-.22	.01	-.11	-.13	-.45	.01
.21	.12	.14	-.25	.42	.19
Answer: -.13

-.18	-.14	-.28	-.57	-.18 Answer: -.57

.04	.09	-.31	.20
.49	.04	.33	-.26
Answer: .20

.32	-.21	.10	.16	.48	-.28 Answer: .16

-.38	-.02	-.18	-.51 Answer: -.51

.17	.03	.10	-.07	-.50
-.12	.25	.35	-.06	-.40
.06	.11	.20	-.07	-.46
Answer: -.07
---
array([ .20, -.30, -.03, -.50,  .19]) result: .19
array([-.24,  .26,  .07,  .51]) result: .51
array([ .02,  .15, -.18,  .09,  .56, -.38]) result: -.38
array([ .00,  .14, -.29, -.02, -.43, -.20]) result: -.20
array([ .24, -.07,  .05,  .23,  .14,  .41]) result: .41
array([-.34, -.25, -.03, -.38, -.45, -.32]) result: -.32
array([ .23,  .28,  .20, -.39,  .45, -.48, -.43]) result: -.43
---
[[-.01 -.11  .08 -.10 -.22  .05 -.03  .09]
 [-.02  .08  .09  .00  .10  .00 -.01  .02]
 [ .01 -.16  .19 -.15  .12 -.04 -.12  .03]
 [-.04  .03  .04 -.17 -.03 -.03  .08  .00]
 [ .05 -.15 -.11 -.08  .08  .07 -.14 -.19]
 [-.03  .03  .01  .07  .15  .04  .03 -.22]
 [ .01  .15  .12 -.54  .08 -.01 -.09 -.06]
 [ .00  .04  .03  .05  .16  .02 -.06  .20]
 [ .09  .07 -.22 -.38  .18 -.01 -.16  .05]
 [ .07  .08 -.10 -.13  .13  .06  .05  .01]
 [-.09 -.05  .06 -.21  .04 -.05  .03  .18]
 [-.08 -.28 -.01 -.05 -.10  .03  .13  .25]] --> .03

[[-.20  .32  .30 -.26 -.14 -.10 -.05]
 [ .05 -.29  .02  .07  .01  .03 -.02]
 [-.28 -.39  .13  .25 -.13 -.08  .26]
 [ .10  .00 -.07 -.15  .16 -.02 -.11]
 [-.40 -.12  .18  .11  .02  .05  .13]
 [ .23 -.06 -.24 -.23 -.19 -.29  .21]
 [-.15 -.09  .42  .25 -.07 -.21  .06]
 [ .32 -.03 -.30  .25 -.35  .32 -.38]
 [ .06  .04 -.04  .00  .09 -.03 -.10]
 [-.17 -.05  .10 -.08 -.18  .00 -.03]
 [-.09  .35  .47 -.47 -.12 -.01 -.18]
 [ .06 -.03 -.30  .12  .32  .21 -.10]] --> .26

[[ .20  .13 -.51 -.28 -.07 -.33  .44  .19  .37  .32]
 [ .12 -.55  .36  .50  .00 -.12  .16 -.35  .57 -.20]
 [ .57 -.23  .45  .08  .42 -.55 -.57 -.47 -.41  .50]
 [-.03 -.20 -.38 -.33 -.54  .21  .51  .01  .53  .07]
 [ .35 -.27 -.53  .41 -.40 -.10  .04 -.33 -.57 -.45]
 [ .17  .48 -.26 -.20 -.57  .55 -.10 -.28 -.13  .57]] --> .50

[[-.14 -.06 -.11  .18 -.24 -.09 -.05 -.03  .00 -.26 -.15 -.25 -.22  .04
  -.25]
 [-.25 -.41  .15 -.04 -.20  .06  .04 -.22 -.15 -.07  .26 -.05  .10 -.07
   .10]
 [ .16 -.26  .24  .03 -.16  .21  .15  .04 -.20  .17  .26  .11 -.13  .05
  -.12]
 [-.34 -.41  .14  .08  .10 -.16  .21 -.22 -.38  .05  .06 -.21 -.20 -.10
   .08]
 [-.03 -.23  .06  .17 -.08 -.03  .14 -.16  .17 -.23  .11 -.31 -.07  .05
  -.19]
 [ .28  .12  .11  .18 -.25  .10  .28  .23 -.32  .10  .25 -.34 -.09  .03
   .13]
 [ .28  .04  .12 -.09  .32 -.12  .28 -.10  .28  .20  .23 -.34  .06  .05
  -.22]
 [ .04 -.07  .05  .14  .06 -.10  .05  .20  .28 -.18 -.06 -.34 -.19 -.07
  -.25]
 [ .28 -.06 -.07  .05  .23  .21 -.16 -.13  .05 -.09  .20  .16 -.20 -.19
  -.16]
 [ .12  .08 -.11  .17  .32 -.11 -.09 -.21 -.04 -.06  .13  .16  .10 -.34
   .00]
 [-.34 -.35  .24 -.09  .26 -.16  .01  .36 -.38  .20 -.12  .01 -.22 -.34
   .13]
 [-.07  .12  .14  .13 -.25  .08 -.16  .36  .14 -.26 -.15  .13  .08 -.26
  -.15]] --> -.12

[[-.48 -.23  .07  .18  .00 -.14 -.27 -.08 -.30  .42  .24  .06 -.03]
 [-.48 -.23  .06  .18  .00 -.15 -.28 -.08 -.30  .43  .24  .06 -.05]
 [-.46 -.30  .03  .14 -.06 -.17 -.29 -.13 -.29  .43  .33  .06 -.13]
 [-.48 -.28  .04  .16 -.05 -.17 -.29 -.12 -.30  .44  .31  .06 -.11]
 [-.49 -.26  .05  .17 -.02 -.15 -.29 -.10 -.31  .44  .26  .06 -.07]
 [-.47 -.22  .07  .17  .00 -.13 -.27 -.07 -.30  .41  .21  .06 -.03]
 [-.46 -.20  .07  .17  .01 -.12 -.26 -.06 -.29  .40  .19  .07 -.01]
 [-.46 -.22  .07  .17  .01 -.13 -.26 -.07 -.30  .41  .21  .07 -.01]
 [-.48 -.26  .05  .17 -.03 -.15 -.29 -.11 -.31  .44  .28  .06 -.07]
 [-.48 -.25  .06  .17 -.02 -.15 -.28 -.10 -.31  .44  .26  .06 -.05]
 [-.48 -.28  .05  .17 -.04 -.16 -.29 -.12 -.30  .44  .31  .06 -.09]
 [-.47 -.30  .03  .15 -.05 -.17 -.29 -.13 -.30  .44  .33  .06 -.11]] --> -.13

[[ .25 -.27 -.09 -.34 -.43  .33 -.06  .18 -.21 -.12]
 [-.04 -.04 -.04 -.03 -.03 -.03 -.03 -.03 -.05 -.03]
 [ .23 -.23 -.02 -.35 -.45  .31 -.10  .15 -.22 -.15]
 [ .03  .02  .14 -.21 -.13  .11 -.12 -.04  .01 -.10]
 [ .07 -.23 -.04 -.03 -.10  .07  .10  .23 -.15  .09]
 [-.01 -.06 -.04 -.05 -.06 -.01 -.03 -.01 -.05 -.03]
 [ .15 -.19 -.09 -.23 -.12  .12  .12  .06  .19  .04]
 [ .17 -.21 -.31 -.14 -.26 -.04  .16 -.05 -.10 -.12]
 [-.22 -.10 -.11 -.16 -.19 -.04 -.28 -.17 -.34 -.23]] --> -.15
